Here is a tiny trained network, its code and every weight. The questions are about switching its units off for an input and a target symbol, where a switched-off unit gives its printed mean instead of its output.

import numpy as np


def w(rows, s, z=0):
    codes = np.array(rows[::2]) - 128.0
    scale = np.full(codes.shape[1], s)
    scale[-1] = z or s
    return codes * scale


def norm(h):
    return h / np.sqrt((h * h).mean(-1, keepdims=True) + 1e-5)


def f(y):
    return np.maximum(y, 0)


def softmax(a):
    e = np.exp(a - a.max(-1, keepdims=True))
    return e / e.sum(-1, keepdims=True)


def log_softmax(a):
    a = a - a.max(-1, keepdims=True)
    return a - np.log(np.exp(a).sum(-1, keepdims=True))


def net(x, mask):
    ids = ['ΓΞαβδζθμπστψω'.index(c) for c in x.split()]
    T = len(ids)
    res = E[ids] + P[:T]
    r = norm(res)
    for j in range(2):
        rows = slice(2 * j, 2 * j + 2)
        q, k, v = (r @ M[0][rows].T for M in (Q, K, V))
        z = softmax(np.where(np.tri(T) > 0, q @ k.T / 2**0.5, -1e9)) @ v
        o = O[0][rows]
        res = res + np.where(mask[j], z, o[:, -1]) @ o[:, :-1]
    y = f(norm(res) @ A[0][:, :-1].T + A[0][:, -1])
    res = res + np.where(mask[2:6], y, B[0][:, -1]) @ B[0][:, :-1]
    return log_softmax(norm(res)[-1] @ U[:, :-1].T + U[:, -1])


Q, K, V, O, A, B = {}, {}, {}, {}, {}, {}
E = w([
[160,197,251,127,115,152,103],'Γ',
[204,148,81,153,102,154,87],'Ξ',
[80,115,137,176,113,137,171],'α',
[89,106,163,198,136,136,141],'β',
[126,44,186,143,136,136,126],'δ',
[145,82,113,125,173,139,145],'ζ',
[114,137,84,132,143,128,169],'θ',
[126,147,191,152,110,125,193],'μ',
[153,106,130,98,162,132,156],'π',
[119,138,94,110,175,124,141],'σ',
[85,144,129,83,154,120,130],'τ',
[134,137,105,101,172,126,149],'ψ',
[179,97,94,128,105,111,91],'ω',
],0.027)
P = w([
[114,126,39,63,59,254,133],'0',
[142,116,92,237,208,200,138],'1',
[147,140,101,206,204,176,137],'2',
[134,150,112,197,183,150,145],'3',
[136,152,108,193,177,126,150],'4',
[145,151,112,178,177,100,146],'5',
[145,143,125,176,176,78,149],'6',
[142,161,137,203,181,44,149],'7',
[134,161,127,182,169,30,153],'8',
[146,158,144,173,166,2,144],'9',
],0.0077)
Q[0] = w([
[114,89,168,185,7,108,106],'h1',
[85,147,132,102,91,96,77],'h1',
[104,120,165,152,13,141,94],'h2',
[64,141,145,81,194,141,135],'h2',
],0.017)
K[0] = w([
[143,123,142,152,152,5,140],'h1',
[131,132,161,164,144,152,121],'h1',
[128,155,180,183,146,76,131],'h2',
[138,105,113,137,118,143,164],'h2',
],0.033)
V[0] = w([
[254,111,123,148,43,129,244],'h1',
[79,7,90,171,63,109,80],'h1',
[249,88,133,217,200,131,138],'h2',
[72,78,217,144,118,174,140],'h2',
],0.0098)
O[0] = w([
[101,170,197,210,53,212,29,204],'h1',
[39,140,117,77,88,1,104,184],'h1',
[159,82,105,121,2,185,216,247],'h2',
[222,138,118,171,159,122,116,253],'h2',
],0.013,0.0061)
A[0] = w([
[114,95,7,54,159,77,180,26],'n1',
[165,239,25,45,166,137,31,2],'n2',
[220,168,131,159,87,197,47,69],'n3',
[88,103,26,88,45,90,163,56],'n4',
],0.011,0.0059)
B[0] = w([
[81,249,169,111,3,135,231,164],'n1',
[158,53,141,217,158,114,120,154],'n2',
[174,242,134,59,145,52,65,254],'n3',
[169,30,96,127,155,125,92,205],'n4',
],0.017,0.0065)
U = w([
[170,132,148,190,165,99,66,178],'Γ',
[176,219,171,91,125,108,75,109],'Ξ',
[59,142,227,159,57,182,95,85],'α',
[50,151,157,206,157,172,84,158],'β',
[157,42,91,144,103,110,73,132],'δ',
[109,100,149,120,61,140,178,119],'ζ',
[136,142,119,72,195,98,145,211],'θ',
[45,123,130,100,112,140,86,210],'μ',
[176,179,86,125,56,216,55,54],'π',
[124,101,145,133,199,219,160,220],'σ',
[128,155,176,93,144,144,219,161],'τ',
[148,153,103,162,103,35,152,3],'ψ',
[194,148,117,112,136,249,151,89],'ω',
],0.016,0.0049)

Each question gives the input, a string of symbols that net reads in full, and the target symbol t.
The units are the heads (2 rows each of Q, K, V and O) and the neurons (one row each of A and B). Each row of codes is followed by its name. A weight is (code - 128) times the scale printed after its matrix; where a second scale follows, it is the last column's (O, A, B and U).
mask holds one flag per unit, heads first, then neurons. A switched-off unit (its flag False) gives its mean, the last column of its rows in O or B, instead of its output. The means were averaged over made-up inputs and are rounded, as every weight is.
A unit's drop is (log p(t) with every unit on - log p(t) with that unit switched off) / (log p(t) with every unit on - log p(t) with every unit switched off).
The circuit of an input: a set's keep is (log p(t) with only the set's units on - log p(t) with every unit switched off) / (log p(t) with every unit on - log p(t) with every unit switched off). Starting from all 6 units, units are removed one at a time, each time the one whose removal leaves the highest keep (on an exact tie, the one counted first), for as long as the keep stays at least 0.8.
circuit, biggest first: the units of the circuit, biggest drop first
unit that matters most: the unit with the biggest drop
k most important neurons: the k neurons with the biggest drops, biggest first
which heads matter: for each layer, one digit per head in row order, 1 if its drop is at least 0.15 and else 0, layers parted by /
input τ α π δ ψ ζ π β, target π: which heads matter : 11
input σ β τ β π, target τ: unit that matters most : h1
input δ μ θ ω ω μ ω ψ Γ β, target ω: which heads matter : 10
input δ δ δ δ α τ β μ ω, target Γ: circuit, biggest first : h2, n2
input δ σ δ α δ Γ δ ζ δ Ξ, target Ξ: which heads matter : 00
input α ω Ξ δ α, target δ: 2 most important neurons : n4, n1
input ζ ω ψ δ α τ θ δ θ τ, target δ: circuit, biggest first : n4, n3
input ζ σ ζ, target δ: circuit, biggest first : h2, h1, n4
input δ α ψ ζ μ, target ω: which heads matter : 10
input δ δ α μ δ, target Ξ: which heads matter : 10
input ζ Ξ δ, target ζ: 2 most important neurons : n3, n2
input π δ π μ β θ μ β, target Ξ: 2 most important neurons : n3, n4
input θ ζ ζ ψ Γ δ π δ Γ ζ, target β: circuit, biggest first : h2, n3
input τ Γ δ μ δ Γ ψ σ, target θ: circuit, biggest first : h1
input ζ Ξ α θ Ξ β ω δ π, target δ: circuit, biggest first : h2, n4
input α δ θ δ π μ Γ α, target Ξ: circuit, biggest first : h1, n3, h2
input α δ ψ δ δ σ, target Γ: which heads matter : 01
input ψ σ Ξ δ δ δ ζ δ α α, target δ: which heads matter : 10
input Γ α α β δ μ π β Ξ, target Ξ: which heads matter : 10
input δ β Γ δ π δ ζ, target ψ: circuit, biggest first : h1, h2, n1
input Ξ ζ Ξ α π δ ψ ψ, target α: circuit, biggest first : h2, h1
input δ Γ μ β α α δ π, target ψ: which heads matter : 11
input β β δ ψ ζ, target ζ: unit that matters most : n1
input ζ τ ψ α ω θ, target δ: which heads matter : 00
input σ Γ δ Γ σ, target τ: which heads matter : 10
input ζ μ τ β ω π β ψ ζ ψ, target δ: circuit, biggest first : n4, h2
